Below is a small trained network, with its code and all its weights. Each question gives an input and a class and asks what happens when units are switched off, that is, made to give their printed mean instead of their output.

import numpy as np


def w(rows, s, z=0):
    codes = np.array(rows[::2]) - 128.0
    scale = np.full(codes.shape[1], s)
    scale[-1] = z or s
    return codes * scale


def f(y):
    return np.maximum(y, 0)


def log_softmax(a):
    a = a - a.max(-1, keepdims=True)
    return a - np.log(np.exp(a).sum(-1, keepdims=True))


def net(x, mask):
    res = np.array(x, float).reshape(1, 4) / 4 @ E
    y = f(res @ A[0][:, :-1].T + A[0][:, -1])
    res = res + np.where(mask, y, B[0][:, -1]) @ B[0][:, :-1]
    return log_softmax(res[-1] @ U[:, :-1].T + U[:, -1])


A, B = {}, {}
E = w([
[197,30,51,122],'x0',
[98,181,124,254],'x1',
[249,128,178,166],'x2',
[103,5,177,207],'x3',
],0.0052)
A[0] = w([
[120,73,114,43,107],'N0',
[172,91,144,81,139],'N1',
[183,110,148,89,161],'N2',
[181,144,97,66,138],'N3',
[140,119,130,221,114],'N4',
[96,148,68,87,84],'N5',
[198,107,158,79,179],'N6',
[117,122,151,114,114],'N7',
[163,49,137,210,159],'N8',
[79,190,172,144,127],'N9',
[216,190,55,81,191],'N10',
[49,156,77,131,210],'N11',
[31,26,147,56,162],'N12',
[154,107,125,222,114],'N13',
[102,127,100,155,158],'N14',
[124,88,127,51,122],'N15',
[117,210,173,148,141],'N16',
[59,142,88,136,206],'N17',
[187,131,137,68,104],'N18',
[207,6,167,136,150],'N19',
[62,50,159,101,155],'N20',
[134,129,131,156,112],'N21',
[78,182,171,154,125],'N22',
[126,140,108,197,252],'N23',
[152,141,95,96,152],'N24',
[89,245,191,148,124],'N25',
[156,116,126,237,120],'N26',
[123,110,124,129,95],'N27',
],0.012,0.0035)
B[0] = w([
[126,65,85,174,196],'N0',
[167,83,127,141,183],'N1',
[171,96,143,144,184],'N2',
[190,122,148,163,205],'N3',
[84,117,194,134,192],'N4',
[155,160,92,164,183],'N5',
[184,83,148,137,201],'N6',
[128,136,125,121,135],'N7',
[55,88,200,133,218],'N8',
[121,147,111,53,211],'N9',
[240,167,168,162,250],'N10',
[113,207,115,149,229],'N11',
[37,129,45,181,223],'N12',
[87,116,201,131,193],'N13',
[127,148,163,146,165],'N14',
[132,73,95,165,188],'N15',
[158,141,121,49,216],'N16',
[102,197,126,147,214],'N17',
[189,108,146,150,186],'N18',
[112,3,74,63,222],'N19',
[50,140,88,154,194],'N20',
[118,118,139,123,145],'N21',
[110,149,125,65,209],'N22',
[91,145,203,113,216],'N23',
[164,137,131,156,179],'N24',
[160,151,102,10,254],'N25',
[81,114,213,131,203],'N26',
[125,118,127,127,134],'N27',
],0.036,0.0068)
U = w([
[151,199,142,25,197],'0',
[191,199,155,178,144],'1',
[164,131,123,120,4],'2',
[124,60,91,141,211],'3',
[100,92,235,112,141],'4',
[94,180,65,191,144],'5',
[253,94,158,167,85],'6',
[183,190,69,112,2],'7',
],0.007,0.0025)

Each question gives the input, the list of numbers given to net, and the class t.
The units are the neurons (one row each of A and B). Each row of codes is followed by its name. A weight is (code - 128) times the scale printed after its matrix; where a second scale follows, it is the last column's (A, B and U).
mask holds one flag per neuron, in row order. A switched-off neuron (its flag False) gives its mean, the last column of its row in B, instead of its output. The means were averaged over made-up inputs and are rounded, as every weight is.
A unit's drop is (log p(t) with every unit on - log p(t) with that unit switched off) / (log p(t) with every unit on - log p(t) with every unit switched off).
The circuit of an input: a set's keep is (log p(t) with only the set's units on - log p(t) with every unit switched off) / (log p(t) with every unit on - log p(t) with every unit switched off). Starting from the 12 units with the biggest drops (on a tie, the unit counted first), units are removed one at a time, each time the one whose removal leaves the highest keep (on an exact tie, the one counted first), for as long as the keep stays at least 0.8.
circuit, biggest first: the units of the circuit, biggest drop first
unit that matters most: the unit with the biggest drop
k most important neurons: the k neurons with the biggest drops, biggest first
drop of u: that unit's drop, to one decimal
input [-7,-8,7,3], class 6: unit that matters most -> N6
input [-7,-6,0,8], class 3: 2 most important neurons -> [N19; N11]
input [4,5,-4,-3], class 1: 2 most important neurons -> [N12; N25]
input [5,-1,2,1], class 3: 3 most important neurons -> [N19; N10; N8]
input [8,2,-7,7], class 5: 2 most important neurons -> [N12; N20]
input [3,-5,-4,-1], class 3: 2 most important neurons -> [N12; N0]
input [-4,5,6,-1], class 0: 2 most important neurons -> [N25; N16]
input [-5,7,8,-1], class 0: 2 most important neurons -> [N25; N16]
input [5,-3,-7,-8], class 6: 2 most important neurons -> [N10; N0]
input [-3,-8,-3,-2], class 5: 2 most important neurons -> [N12; N19]
input [-5,-8,1,1], class 3: 2 most important neurons -> [N10; N12]
input [-8,8,-2,7], class 0: 2 most important neurons -> [N25; N9]
input [2,-5,4,2], class 3: 2 most important neurons -> [N19; N10]
input [-3,-8,-7,-5], class 5: circuit, biggest first -> [N12]
input [-2,-7,-5,4], class 5: drop of N12 -> 0.1
input [-6,-7,-6,-3], class 5: drop of N12 -> 0.2
input [0,-5,8,3], class 6: drop of N18 -> 0.2
